Below is a small trained network, with its code and all its weights. Each question gives an input and a class and asks what happens when units are switched off, that is, made to give their printed mean instead of their output.

import numpy as np


def w(rows, s, z=0):
    codes = np.array(rows[::2]) - 128.0
    scale = np.full(codes.shape[1], s)
    scale[-1] = z or s
    return codes * scale


def f(y):
    return np.maximum(y, 0)


def log_softmax(a):
    a = a - a.max(-1, keepdims=True)
    return a - np.log(np.exp(a).sum(-1, keepdims=True))


def net(x, mask):
    res = np.array(x, float).reshape(1, 4) / 4 @ E
    y = f(res @ A[0][:, :-1].T + A[0][:, -1])
    res = res + np.where(mask, y, B[0][:, -1]) @ B[0][:, :-1]
    return log_softmax(res[-1] @ U[:, :-1].T + U[:, -1])


A, B = {}, {}
E = w([
[212,112,45],'x0',
[117,254,66],'x1',
[130,128,132],'x2',
[196,169,244],'x3',
],0.0086)
A[0] = w([
[168,146,108,145],'N0',
[104,44,126,110],'N1',
[123,169,116,98],'N2',
[127,125,118,254],'N3',
[38,91,163,121],'N4',
[138,144,165,98],'N5',
[185,181,163,122],'N6',
[204,125,122,116],'N7',
[142,47,191,95],'N8',
[143,93,55,204],'N9',
[94,108,98,76],'N10',
[130,142,226,85],'N11',
[115,127,73,227],'N12',
[174,128,112,236],'N13',
[179,78,77,144],'N14',
[183,139,172,90],'N15',
[154,92,154,140],'N16',
[131,62,145,99],'N17',
[37,135,163,139],'N18',
[173,173,164,153],'N19',
[223,107,112,127],'N20',
[69,111,93,72],'N21',
[165,127,85,120],'N22',
[92,110,109,166],'N23',
[129,248,107,109],'N24',
[103,191,104,193],'N25',
[154,110,152,184],'N26',
[69,140,204,121],'N27',
[196,99,110,100],'N28',
[199,163,176,162],'N29',
[160,56,140,92],'N30',
[72,103,79,92],'N31',
[179,148,173,78],'N32',
[157,137,151,88],'N33',
],0.014,0.006)
B[0] = w([
[111,165,171,181],'N0',
[177,125,139,206],'N1',
[252,89,117,165],'N2',
[103,83,225,218],'N3',
[133,185,132,207],'N4',
[101,108,75,161],'N5',
[92,49,80,213],'N6',
[55,191,113,189],'N7',
[185,137,111,226],'N8',
[104,118,162,241],'N9',
[117,63,40,162],'N10',
[103,132,69,212],'N11',
[103,56,169,230],'N12',
[89,159,227,222],'N13',
[73,221,155,214],'N14',
[77,93,49,188],'N15',
[179,98,147,184],'N16',
[245,191,108,188],'N17',
[133,248,127,204],'N18',
[95,27,102,214],'N19',
[53,223,128,211],'N20',
[129,79,52,177],'N21',
[112,193,134,180],'N22',
[113,94,126,182],'N23',
[253,107,153,254],'N24',
[219,113,201,229],'N25',
[131,104,156,191],'N26',
[99,219,124,208],'N27',
[97,225,115,182],'N28',
[61,48,93,237],'N29',
[249,160,123,195],'N30',
[111,58,75,195],'N31',
[113,69,57,185],'N32',
[90,95,47,154],'N33',
],0.0051,0.0084)
U = w([
[252,109,102,86],'0',
[88,52,43,72],'1',
[122,99,179,255],'2',
[94,201,114,62],'3',
],0.015,0.006)

Each question gives the input, the list of numbers given to net, and the class t.
The units are the neurons (one row each of A and B). Each row of codes is followed by its name. A weight is (code - 128) times the scale printed after its matrix; where a second scale follows, it is the last column's (A, B and U).
mask holds one flag per neuron, in row order. A switched-off neuron (its flag False) gives its mean, the last column of its row in B, instead of its output. The means were averaged over made-up inputs and are rounded, as every weight is.
A unit's drop is (log p(t) with every unit on - log p(t) with that unit switched off) / (log p(t) with every unit on - log p(t) with every unit switched off).
The circuit of an input: a set's keep is (log p(t) with only the set's units on - log p(t) with every unit switched off) / (log p(t) with every unit on - log p(t) with every unit switched off). Starting from the 12 units with the biggest drops (on a tie, the unit counted first), units are removed one at a time, each time the one whose removal leaves the highest keep (on an exact tie, the one counted first), for as long as the keep stays at least 0.8.
circuit, biggest first: the units of the circuit, biggest drop first
most important unit: the unit with the biggest drop
top k neurons: the k neurons with the biggest drops, biggest first
drop of u: that unit's drop, to one decimal
input [-7,7,4,-1], class 0: circuit, biggest first : N24; N25
input [6,3,-2,3], class 3: circuit, biggest first : N20; N7
input [6,-4,-6,4], class 2: circuit, biggest first : N13; N29
input [7,-7,0,-6], class 0: most important unit : N30
input [-7,1,-5,5], class 3: circuit, biggest first : N27; N18
input [7,5,0,6], class 3: top 2 neurons : N20; N7
input [7,5,2,4], class 3: top 2 neurons : N20; N7
input [5,6,8,5], class 2: drop of N13 : 0.4
input [5,2,-8,1], class 2: drop of N18 : 0.2
input [5,-4,4,4], class 3: drop of N7 : 0.2
